[128 = 0]
[166   5 130 146 102 107 143 189 115 135 208 135 188 126 123 169 146  85
 103  27 132 103 180 128 115 178 114 116 144 110 148 139 117 111 151 154
 138 173  84 135 120 129 132 100 121 160 106 117 121 109 122 127 182  97
 120 123 132  82 168 152 145 184 213] => 4
[168 127 165 147 110 117 152 157  78 163 139  81 146 178 151 142 127  61
 144 228 128 108 128 110  84  74 140 163 122  81 127 103 112 174  98 127
 150 141 123 140 140 151 130 202 136 169 152 172 122 139 105 166 183 146
 111 120 156 170  91 123 126 169 123] => 4
[155 168 167 154 118 120 125 152  79 136 131  48 134 163 164 123 110  70
 138 254 119  83 113 116  78  45 134 204  93  90 127 105 130 183 128 131
 151 117 151 140 144 158 124 230 124 173 157 183 122 151 114 162 136 187
 108 115 154 206 100 117 115 147  74] => 4
[ 87 104  83  82 131 129 142 113 193 131 131 233 118 100 102 156 142 114
 119   1 141 170 128 140 151 187 152  50 146 162 123 126 131 126  91 131
  87 153 121 126 106  89 120  19 140  63 106  63 129 121 137  87 157  38
 156 142 132  44 137 152 152 125 163] => 4
[134 133 127 125 127 130 138 126 128 148 100  99 122 147 139 128  91 110
 135 186 130 131  95 135 110 109 123 139 123 128 124 107 136 123 159 115
  94 121 142 139 123 110 116 179 130 122 138 190 117 127 118 140 112 146
 111 111 138 147 113 129 109 153 101] => 4
[138 147 138 134 132 133 129 126 102 145  74  74 114 161 142 114  81 116
 146 223 125 130  85 133 110  93 114 168 108 136 122 112 148 122 196 112
 101  99 147 134 134 119 119 214 124 129 142 208 125 124 121 150  66 167
  93 108 117 186 115 112  98 143  94] => 4
[150  90 133 120 111 113 148 161  86 138 145 161 160 119 135 165 128  88
 132  35 142 142 157 143 106 157 145  49 128 139 114 150 137 157  97 133
  99 169 136 138  84 118 130  99 135 129  88  86 123 130 126 147 160  67
 132 143 136 121 178 107 120 160 204] => 0
[122  88 124 142 116 101  82 140 209 124 171 130 143 104 106 133 152 169
  94 104 122 100 146 128 154 147 112 159 138 135 153 152 120  91  91 138
 172 101 123 115 162 102 113  96 134 172 137 139 123  92 118  83 142 123
 169 100 129  77  87 190 156 108 102] => 9
[110  95 124 122 109 105 121 162 167 128 196 171 155 124 118 168 160  98
 108  53 129 112 169 126 124 129 146  90 132 112 141 128 120 159  55 153
 153 152 114 123 107 116 124  58 137 139 137  79 116 123 121 102 196  75
 155 133 182  60 114 164 170 138 125] => 7
[137 111 149 135 112 111 111 163 148 136 168 143 136 110 132 149 145 103
 123 114 122  99 144 117 103 100 134 142 140 100 136 124 130 133  66 141
 157 136 148 128 123 125 120  94 131 130 151 131 118 136 124 121 190 126
 136 123 171 114 112 142 150 137 125] => 5
[122 118 115 119 124 121 126 124 165 149 117 128 121 122 124 129  97 129
 124 161 127 133 111 134 141 158 123 127 122 150 124 118 117 126 149 113
 109 110 108 132 128  92 110 145 135 139 132 183 114  76 111 120 114 120
 126 113 138 107  95 156 145 143 104] => 6
[ 90 138  89 116 140 148 113  89 246 107 136 111 103  88 102 112 145 182
 113 115 115 140 110 132 172 146 125 132 145 157 146 131 133 112 104 134
 117  78 122 114 138  94 126  78 133  84 117 123 134 104 131  57 127 123
 138 118 142  78  67 169 144  94  67] => 9
[119 140 135 120 136 156 163 134  81 124  93 131 125 133 150 135  92  83
 149 128 130 145 100 136 110 131 120  77 112 143 105  95 139 154 169 111
  49 136 154 148  90 113 137 174 123  87 119 159 116 154 137 162 129 129
  96 134 156 152 170  83  93 169 153] => 0
[ 87 195 108 111 132 147 115  90 202 133  96 118  79 132 124 121 131 159
 144 178 122 148  80 125 137  84 148 140 117 127 132  99 146 146 110 123
 119  87 153 120 136 101 118 127 139  86 159 148 124 128 117  87 128 124
 102 130 155 114  52 129 145 121  21] => 8
